Here is a tiny trained network, its code and every weight. The questions are about switching its units off for an input and a class, where a switched-off unit gives its printed mean instead of its output.

import numpy as np


def w(rows, s, z=0):
    codes = np.array(rows[::2]) - 128.0
    scale = np.full(codes.shape[1], s)
    scale[-1] = z or s
    return codes * scale


def norm(h):
    return h / np.sqrt((h * h).mean(-1, keepdims=True) + 1e-5)


def f(y):
    return y / 2 * (1 + np.tanh(0.7978845608 * (y + 0.044715 * y**3)))


def log_softmax(a):
    a = a - a.max(-1, keepdims=True)
    return a - np.log(np.exp(a).sum(-1, keepdims=True))


def net(x, mask):
    res = np.array(x, float).reshape(1, 7) / 4 @ E
    u = 0
    for l in range(2):
        y = f(norm(res) @ A[l][:, :-1].T + A[l][:, -1])
        res = res + np.where(mask[u : u + 6], y, B[l][:, -1]) @ B[l][:, :-1]
        u += 6
    return log_softmax(norm(res)[-1] @ U[:, :-1].T + U[:, -1])


A, B = {}, {}
E = w([
[146,198,159,78,105,41,60,96,106,97,139],'x0',
[110,106,155,93,84,103,190,42,127,234,103],'x1',
[135,85,74,129,135,184,141,162,218,165,88],'x2',
[253,80,70,213,41,211,101,64,123,132,186],'x3',
[183,126,82,47,89,166,132,107,141,101,38],'x4',
[146,206,76,110,125,96,72,211,165,112,128],'x5',
[137,72,202,135,143,114,98,82,153,105,111],'x6',
],0.0028)
A[0] = w([
[182,88,100,209,99,196,143,117,118,145,175,78],'L0N1',
[222,48,120,153,54,198,144,2,119,144,126,2],'L0N2',
[62,178,146,120,193,71,102,207,179,124,129,89],'L0N3',
[149,139,173,163,108,87,84,81,78,100,182,56],'L0N4',
[114,146,185,58,132,68,115,92,121,101,76,82],'L0N5',
[166,202,77,54,40,69,115,113,158,201,91,39],'L0N6',
],0.0038,0.0035)
B[0] = w([
[149,130,73,187,103,176,122,134,84,124,195,216],'L0N1',
[196,63,153,84,62,161,93,3,79,67,88,255],'L0N2',
[210,73,151,127,75,156,107,45,137,109,96,252],'L0N3',
[124,102,94,78,144,169,154,162,160,119,37,151],'L0N4',
[117,146,76,230,144,165,137,195,111,123,219,200],'L0N5',
[157,166,99,108,81,86,94,96,194,202,146,187],'L0N6',
],0.0046,0.0019)
A[1] = w([
[12,98,217,126,158,80,228,72,64,197,147,43],'L1N1',
[207,160,28,111,78,187,52,175,186,61,120,109],'L1N2',
[154,169,192,184,95,75,68,43,81,124,229,70],'L1N3',
[42,95,193,142,150,102,213,82,79,185,154,52],'L1N4',
[108,94,56,57,138,216,215,194,202,161,5,61],'L1N5',
[142,239,131,66,121,47,74,160,42,4,128,2],'L1N6',
],0.0031,0.0035)
B[1] = w([
[26,113,194,198,166,83,215,55,49,216,155,206],'L1N1',
[33,106,187,132,154,109,224,104,73,185,145,254],'L1N2',
[105,92,85,67,163,195,199,164,157,109,17,183],'L1N3',
[75,121,176,138,142,100,179,62,62,168,102,167],'L1N4',
[132,86,64,36,156,212,195,189,151,78,35,176],'L1N5',
[191,201,146,67,123,148,118,139,3,18,80,165],'L1N6',
],0.0037,0.0022)
U = w([
[150,213,77,70,69,57,101,117,189,224,129,127],'0',
[101,90,69,62,161,188,190,196,188,136,48,137],'1',
[142,219,154,83,148,82,91,170,47,29,113,127],'2',
[126,127,47,234,124,183,140,205,108,142,233,80],'3',
[202,40,117,138,56,189,126,2,96,121,127,216],'4',
[30,109,203,153,169,73,197,69,77,200,128,166],'5',
[121,73,201,174,183,91,51,163,225,88,133,7],'6',
],0.0094,0.0018)

Each question gives the input, the list of numbers given to net, and the class t.
The units are the neurons (one row each of A and B). Each row of codes is followed by its name. A weight is (code - 128) times the scale printed after its matrix; where a second scale follows, it is the last column's (A, B and U).
mask holds one flag per neuron, layer by layer. A switched-off neuron (its flag False) gives its mean, the last column of its row in B, instead of its output. The means were averaged over made-up inputs and are rounded, as every weight is.
A unit's drop is (log p(t) with every unit on - log p(t) with that unit switched off) / (log p(t) with every unit on - log p(t) with every unit switched off).
The circuit of an input: a set's keep is (log p(t) with only the set's units on - log p(t) with every unit switched off) / (log p(t) with every unit on - log p(t) with every unit switched off). Starting from all 12 units, units are removed one at a time, each time the one whose removal leaves the highest keep (on an exact tie, the one counted first), for as long as the keep stays at least 0.8.
circuit, biggest first: the units of the circuit, biggest drop first
most important unit: the unit with the biggest drop
k most important neurons of layer l: the k neurons of layer l with the biggest drops, biggest first
drop of u: that unit's drop, to one decimal
input [6,8,7,-7,3,1,3], class 0: circuit, biggest first	(L0N6 L1N2)
input [1,-8,0,0,-1,-3,-3], class 2: most important unit	L0N5
input [-8,-4,-2,0,-1,-5,1], class 3: circuit, biggest first	(L0N1 L0N3)
input [6,1,-1,-3,6,-7,4], class 5: 2 most important neurons of layer 0	(L0N5 L0N3)
input [1,-7,0,0,-1,-3,-6], class 2: 2 most important neurons of layer 0	(L0N5 L0N1)
input [2,-5,-2,1,4,-1,7], class 2: circuit, biggest first	(L0N3 L1N6)
input [7,-7,6,4,3,0,0], class 2: 2 most important neurons of layer 0	(L0N3 L0N5)
input [-1,6,6,5,4,8,-2], class 0: 3 most important neurons of layer 0	(L0N6 L0N3 L0N4)
input [-1,4,-7,-4,7,7,-1], class 0: 2 most important neurons of layer 0	(L0N6 L0N2)
input [2,3,0,-2,5,-4,5], class 5: 3 most important neurons of layer 0	(L0N3 L0N5 L0N1)
input [2,3,0,-4,4,0,-2], class 0: drop of L0N6	0.4
input [6,2,-7,1,3,-4,-3], class 2: drop of L0N5	0.1
input [2,7,-3,6,-7,6,-3], class 0: drop of L1N1	0.1
